(in the rows, 128 means zero)
Each row is followed by its class.
[119 170 200 100 129 130 107 181 172 191  76 139 169 127 164 114  87 128
 150 123 126 126 115  91 110 185 143 114  69 136 118 115 171 122 118 111
  51]
viz
[149 125 114  77  91 215 110 182 101 122  92 160 152 135 113 233 112 165
 148 107 123 143 115 114 134 176 131 116  92  86 149 153 128 101 122 162
 121]
Bes
[104 124 120 105 115  94 136 110 141 133 119 149 133 107 147  93 132 145
 141 149 114 135 118 109  94 102 129 122 118 145 149 136 162 129 134 128
  97]
Rabut
[140 159 116 135 128 150 118 117 133 113 161 141 104 150 121 116 124 146
 127 126 117 150 129 116 135 152 139 107  96 122 154 138 123 121 133 131
 139]
dufo
[135 113 141 119 124 106 104 108 116 141 116 133 145 103 134 136 134 146
 140 144 105 114 120 124 121 126 139 141  76 140 157 170 152 138 139 128
 114]
Bif
[113 127 129 133 109 118  95 104 133 155  96 142 148  91 144 126 136 137
 136 142 122 129 113 112 116 134 120 141  79 172 135 101 158 129 134 116
 106]
tatof
[135 136 108 112 127 129 127 125 137 149 115 125 141 158 126 173 119 101
 126 118 119 138 140 123 162 150 119 144  51  89 104 159 142 136 149 158
 140]
Sudip
[ 96 186 138 116 126  72 112 157  95  94 146 167 156 119 122 104 106  64
 125 133 103 145 129 109 152 151 133 174  70  98  93 123 181 140 144 104
 133]
sotep
[120 100 164 130  67 136 109  78 135 164 131  94 170  48 126 178 197 147
 134 152  99 137 112 112 160 141 143 168 117 108 123 183 115 132 155 101
 158]
tatof
[118  85 170 121 120 178 141 108 131 104 140 108 124  40 130 233 152 183
 123 117 156 161 114 129 122 109 135 111 252 188 202 154 158 148 159 161
  87]
Bif
[203 109 155 100  83 169 146 122 187 110  31  91 176 171 153 200 125 183
 130 128 138  81 130 159 161 131  94 152 143 214 132 192  33 100 137 153
 162]
sideg
[141 128 162 112  94 115 138 112 127 126  80 127 195  97  87 149 151  79
  69 128 108  86 112 132 178 144 106 154 111 133  90 210 120 125 133 122
 134]
zil
[120 107 134 111 121 158 126 138 118 155 121  94 129 133 137 150  94 127
 137 118 139 170 148 120 119 135 118 150 161 100 151 127 121 133 142 144
 109]
Bes
[126 107 135 149 139 127 108 106 120 148 114 111 136  98 131 130 137 150
 140 145 115  95 122 149 118 100  96 140 135 189 141 107 125 146 145 147
 110]
tatof
[130 117 105 132 127  96 156 120 131 160 148 139 137 132 128 126 138 118
 148 116 123 142 129 131 115 138 128 135  80  87 127 148 128 130 120 130
 145]
dufo
[ 89 107 128 120 122 136 121 115 159 147 120 150 170 100 164 159 127 143
 133 114 115 121 119 118 116 152 117 148 168 119 145  92 129 124 118 148
  92]
tatof
[146 135 129 133 110 140 175  82 176 110 101 129 139 164 129 138 171 127
 176 110 119 129 133 141 137 132  94 145 117 129 172 124 122 108 157 102
 162]
Bif
[127 130 141 176 104 104 146 129 131 144 129  98 101  90 115  94 192 101
 159 138 132 100 146 135 106 128 125 140 211 141 154 124 146  99 118  70
 171]
viz
[ 84  96  86 113 157 185 124 177  75 123  88 134 125 163  91 106 142  91
 175 127 113 151 163 161 141  97 112 139 143 124 152 162 127 160 156  85
 114]
sotep
[ 93 136 176 130 145  87 146 102 167 114 102 161 177 121 139  70  97 113
  94 143 153 158 133 139 137 107 118 142 114 182 111 137  67 145 116 103
 141]
sideg
[ 86 118  87 108 182 108 169 209 174 114 166 151 141 148 149 139 131 175
 191 116 151 204 158 138 159 133 175 166 127 167  83 137  73 155 133 106
 162]
sideg
[126 120 100 128 131  91 126 127 115 134 137 101 113 121 118 152 122 120
 136 134 141 146 146 124 107 111 131 150 113 109 115 158 143 134 140 170
 149]
Rabut
[113  71 124 128 111 165 148  90 117 164  82 114 141 148 126 122 115 104
 106 114 135  93 129 146 158 181 108 154 112 132 117 164 114 126 127 135
 162]
Sudip
[135 117 119 133 115 119 156 131 125 115 141 130 134 129 130 126 142 123
 132 120 134 141 126 143 138 122 153 149 104 130 122 143 100 129 116 129
 153]
sideg
[139 123 109 131 144 126 142 125  95 128 121 135 120 185 112 142  91 116
 115 133 142 153 142 138 131 113 117 128  92  95 124 127 134 152 141 137
 128]
Fiti
[116 117 150 105 162 156 161 141 120 153  54 116 192 159 137 149  84 112
 122  87 162 130 105 113 140 172 135 127 116  86  35 139  54 169 118 195
 146]
tatof
[133  88 159 110 114 126 144  78 117 120 113 136 145 111 123 149 119 126
 128 134 126 138 120 129 123 166 143 151  99 130 135 176 130 148 138 116
 165]
tuti
[125 101  94 124 117 113 164 133 134 129 140 145 133 147 114 148 147 132
 137 121 120 119 133 137 137 134 125 149  94  96 119 151 124 127 130 124
 154]
zil
[116 152 128 155 113  89 156 117 130 123 110 172 228 119  48 236 129 100
  88 144 162 151  91 156 122 105  88 172 107 132  98 171 122 128 153 179
 148]
tatof
[ 82  87 139  70 183  97 172 137 137 158  70 146 190  96 169 126  73 101
 133 109 182 142 119 144  59 109 137 128 241 216 105 107  84 130  63 150
 104]
Bif
[108  89 116 132  75 118 121  97 128 119 111 130 139  84 133 133 160 126
 117 132 131 119 132 137 129 107 135 168 160 168 138 129  82 135 138 158
 161]
sideg
[119 108 119 139 135 116 140 119 121 140 122 126 141 117 120 146 140 110
 127 121 139 123 117 137 141 124 121 125 123 117 112 142 122 127 125 140
 154]
Sudip
[ 75 140 114 134 131  94 129 161 140 155 143 161 178 130 105 141 172  77
 143 136 116 101 124 157 171 112 122 130 140 124 121 139 157 105 144  87
  94]
Fiti
[145 154 134 127 116 114 150  83 133 145 103 103 165 134 121 168 149  97
 130 124 135 143 120 146 171 117 107 147  94 157 116 182 103 136 150 139
 183]
zil
[125 112 105 149 107 117 162 134 117 135 134 122 131 128 133 128 157 138
 132 137 127 129 124 133 130 121 146 144 118 109 127 147 134 119 127 111
 145]
viz
[109 113 143 131 114  90 146 131 115 144 139  99 151  91 108 133 119  92
 107 139 171 135 139 146 155 132 122 158 175 135 107 178 117 112 135 138
 178]
tuti
[122 120 122 124 117 149 106 122 107 129 153 118 120 129 115 156 127 106
 114 125 109 130 137 114 133 165 133 151 129  61 127 145 146 151 151 141
 140]
tuti
[105 138 104  83  97 107 121 112 144  95 139 148 164 133 151 161 122 120
 131 154 113 171 118 126 102 106 134 165 137 129 152 135 129 100 124 140
  98]
goga
[135 134 118 125 120 142 126 121 101 135 111 115 144 137 132 191  97 102
 118 119 121 137 140 139 130 120  88 155 156 102 137 121 131 127 147 191
 111]
dufo
[ 80  96 135 108 164 112 120 171 103 158 147 208 116 150 106 156  80 104
 109 141 145 138 117 155  40 136 127  93 152 158 146  90 144 186 109  54
  98]
dufo
[139  98 117 113 171 128 139 120 105 137 161  92 119 133 126 143 126 133
 145 122 118 112 125 164 128 120 132 121 141 165 122 176  92 151 126 155
 142]
dufo
[132 112 123 148 115 147 102 117 133 140 117 136 137 110 136 153 143 135
 114 141 122 130 127 138 121 105 108 123 111 144 151  95 143 124 139  99
 104]
tuti
[145 132 131 145 102 131 115 134 109 140 136 122  91 136  81 170 133 108
 121 130 127 127 151 128 146 152 142 141 101 101 135 109 148 126 163 140
 147]
tatof
[ 88 100 171  70  91 138 129 146 149 121 148 159 141  46 136 155 105 133
  99  94 158 155 120 105 139 201 149 124 193 156 151 136 135 126 105 155
 140]
Sudip
[128 102 132 136 143 104 156 138 126 141 139 137 147 121 126 117 126 132
 133 121 127 114 124 136 122 132 141 134 102 107 112 156 122 127 108 116
 137]
sotep
[107  87  95 139 163  97 135 106  53 181 149 162  98 150  71  91  90  83
 116 120 112 125  92 117  71 172 149 143 120  62 122 109 169 153 103 165
 119]
goga
[116 111 101 131 128 106 141  98 131 129 141 135 148 148 129 129 135 112
 141 126 132 131 132 137 114 131 124 149  82 100 117 146 126 132 119 131
 148]
Fiti
[144 109 115 135 107 127 126 134 109 109 117 111 115 120 102 149 136 121
 147 127 127 130 156 133 109 105 119 149 124 112 158 139 136 124 156 164
 120]
Bes
[113  91 104 129  89 128 109 107 136 144 119 116 154 103 162 143 149 149
 139 142 114 140 132 112 118 112 145 166 133 132 140 117 145 123 140 129
  84]
Fiti
[115 138 188 113 118 127 126 133  87 122 149  92 144  96 123 115 130 109
 138 149  98 112 113 127 164 160 130 163 155  91 119 200 147 135 144 133
 127]
goga
[133 152 111 132 129 144 105 129 119 122 148 136 119 137 125 129 120 135
 140 128 114 133 139 122 134 146 149 132  81 124 149 154 141 115 127 143
 137]
sotep
[138 108 110 133 123 138 160 117 128 126 141 121 132 121 129 134 154 147
 146 119 122 142 129 130 132 132 133 129 107 101 126 168 107 128 127 136
 149]
dufo
[128 114 119 101 103 150 136 106 116 148 155 113 104 106 110 167 157 101
 118 128 108 117 146 142 151 133 119 138 151 130 137 145 131 123 131 124
 160]
zil
[120  69 121  79 100  64 158 126 139 123 101 169 175 107 103 157 113 143
 147 138 142 183  91 105  66 129 127 171  86 130 115 150 146 133 113  88
 139]
zil
[157  84 215 132 114 121 113 146  98  83 115  81 100  52 129 110  90 162
  60 139 190 121 137 115 101 133 152 116 116 184 104 168 116 181 124 121
 136]
Bif
[125 114 127 142 122 102 162 119 130 160 131 130 149 127 125 153 136 126
 136 128 126 132 128 144 134 133 126 151 107  99 129 146 121 112 121 134
 160]
viz
[132 122 137 141 124 114 139 122 133 151 150  97 116 106 128 161 118 123
 146 119 148 165 147 121 103 147 116 151 149 111 145 156 153 142 140 146
 138]
dufo
[128 103 114 148 113 125 158 123 118 133 131 137 133 124 114 129 149 136
 142 133 135 121 118 142 121 121 126 149 103 115 121 150 111 128 118 131
 161]
sideg
[124 125  86 106 161 137 178 173 124 162 157 115 116 172 128  95 162 124
 197 112  94 110 123 151 179 144 134 123 114 135 134 172 164 139 151 112
 121]
Sudip
[ 88 135 103 117  96  85 129 149 144 118 121 182 132 139  70 160 119  86
  70 147 138 188 132  97 130 110 108 160 133 117  99  71 169 138 174  78
 108]
zil
[144  99 107 143 127 121 160 121 126 146 139 130 130 147 131 127 122 135
 122 121 130 134 123 141 120 132 123 141 107 110 130 124 117 132 116 126
 155]
Sudip
[136 152 119 134 135 136 107 114 138 100 145 139 117 123 115 123 136 131
 137 132 134 141 139 127 127 136 143 109  96 144 150 147 127 114 130 139
 151]
tuti
[125 167 102  91 147  64 123 149 129  86 120 163 172 152 129 181 101 119
 143 144 146 121  86 112 101 129 106 130  87 104  49 120 118 102  97 132
 176]
tatof
[133 127 109 144 134 108 159 103 143 171 148 138 141 135 113 131 149 121
 138 127 123 133 131 139 114 122 131 141 110 108 153 140 133 111 121 126
 140]
Bif
[129 142 110 116 122 116 129 119 105 134 123 128 122 161 117 165 119 109
 136 141 105 134 134 141 141 113 112 148 127 113 149 127 139 123 156 153
 141]
viz
[123 145 105 139 136 131  99 119 115 106 151 144 112 131 126 137 124 132
 135 131 131 132 143 125 120 141 145 128 120 140 145 127 141 128 124 150
 139]
Fiti
[152  85  84 148 110 171 143 104 135 155 121 102  88 126 127 132 170 150
 116 112 148 108 151 133 132 148 137 108  76 138 143 192 124 132 108 119
 163]
zil
[138 153 102 135 143 136 110 112 130 104 143 144  98 153 110 140 121 136
 115 138 128 136 143 128 130 128 134 111  85 156 157 160 141 128 131 132
 139]
zil
[108 125 123 129  98 136 111 121 126 116 136 154 146 113 141 116 149 114
 129 131  99 114 116 137  99 125 119 129 140 137 175 118 144 120 123 102
  86]
dufo
[122 130 143 132 132  76 102 116 134 142 132 139 153  76 159  89 127 123
 126 132 100 121  99 103  83 118 104 130 154 138 132  86 149 127 101 103
  88]
dufo
[129  93 119 104 120 174 172  93 149 150 166 109 120 116 184  59 164 211
 159 155  89 146 124 108 106 133 165 133 127 110 132 174  81 141 100 109
 134]
goga
[116  93 102  97 108 138 155 106 149 150 105 112 140 130 204 117 166 125
 168 115 115 170 144 126 133 115 159 158 128 128 111 110  61 148 108  80
 167]
sideg
[125 106 114 142 122 102 139 111 125 126 136 136 147 117 123 126 141 116
 126 122 131 123 140 134 126 136 131 152 104 105 112 140 120 131 116 137
 151]
Fiti
[144 132  95 130 162 103 145 121 117 101 124 147 146 165 105 154 119 102
 115 113 121 125 133 145 162 136 132 136  37  62  77 157  88 106 109 186
 160]
goga
[ 58 114 149  82 110 104 146 123 145 128 134 124 176  91  88 115 140  51
 109 118 137 108 105 132 146 148 132 167 174 160  86 182 128 132 142 166
 110]
sideg
[104 103 109  96 110 126 121 125 149 110 146 147 125 103 165 159 136 162
 117 123 108 130 119 126 114 112 145 121 170 172 163  95 141 135 142 146
  82]
Rabut
[ 82 162 103 111 132  74 131 100 166 156 175 135 155 112 118 156 173  46
 122 120 124 115 108 119 116 145 161 136 121 127  62 106 137 121 123 134
 136]
tatof
[150 121 116 139 111 140 127 143 114 127 120 114 108 124 126 148 142 143
 129 128 122 136 150 122 150 124 118 125 115 103 135 154 131 138 153 131
 132]
dufo
[ 71 106 131 109 108 115 147 137 144 166 128 129 169 109 105  76 144 113
 131 130 108 121 116 124 147 153 126 166 195 132 128 156 131 108 140 109
 117]
Rabut
[ 83 107 133  75 108 115 142 136 128 125 109 132 171 171  68 163 100  60
  56 135 150 137 106 142 172 155 109 159 159 146  69 146 101 137 159  87
 143]
tatof
[134 126 103 122 134 137 143 179 117 125 154 163 116 147 153 172 136 165
 134 133 113 122 136 142 152 126 150 100 140  99 157 119 135 125 118  95
 116]
tatof
[103 115 117 139 102 134 120 110 137 142 141 157 140  82 158  83 171 167
 175 138  93 122 119 124 111 112 119 152  95 134 157 111 118 139 122 132
 132]
sideg
[128  81  98 107  99 151 114  97 125  79  93 123 139 126 153 168 150 136
 126 128 114 141 101 120 117 100 121 132 133 133 136 107 124 124 133 111
 116]
Sudip
[135 136 115 141 128 109 149 116 131 146 148 120 133 140 122 141 135 127
 129 133 141 147 132 135 148 134 149 132  91 113 120 152 114 119 125 127
 163]
tatof
[134 116 131 137 110 136 146 131 126 150 125 118 132 118 136 151 145 135
 126 134 139 130 132 124 127 138 145 128  98  98 112 142 128 135 124 111
 137]
tatof
[127 116 113 130 112 129 153 130 136 142 131 119 150 131 134 121 137 129
 131 122 136 129 122 123 112 142 142 142 119 117 119 152 116 116 118 121
 131]
Bes
[145 117 137 130 186 105 181 111 145 132 133 144 119 121 128  93 143 147
 157 108 117 118 122 139 165 151 136  97 133 177 145 172 136 135 115 113
 156]
Sudip
